Read these off the grid that follows.
1) The 3rd smallest entry?
2) The 4th entry in reading order?
((133, 136, 133, 141, 127, 122, 136, 135), (144, 139, 144, 107, 119, 141, 129, 122), (117, 121, 115, 149, 134, 118, 126, 134), (120, 129, 128, 152, 126, 128, 133, 142), (133, 140, 147, 124, 121, 140, 132, 135), (120, 117, 110, 136, 139, 108, 120, 121), (138, 141, 139, 129, 132, 119, 118, 128), (130, 139, 135, 135, 131, 113, 121, 124), (150, 147, 141, 117, 117, 143, 116, 142))
1) 110
2) 141
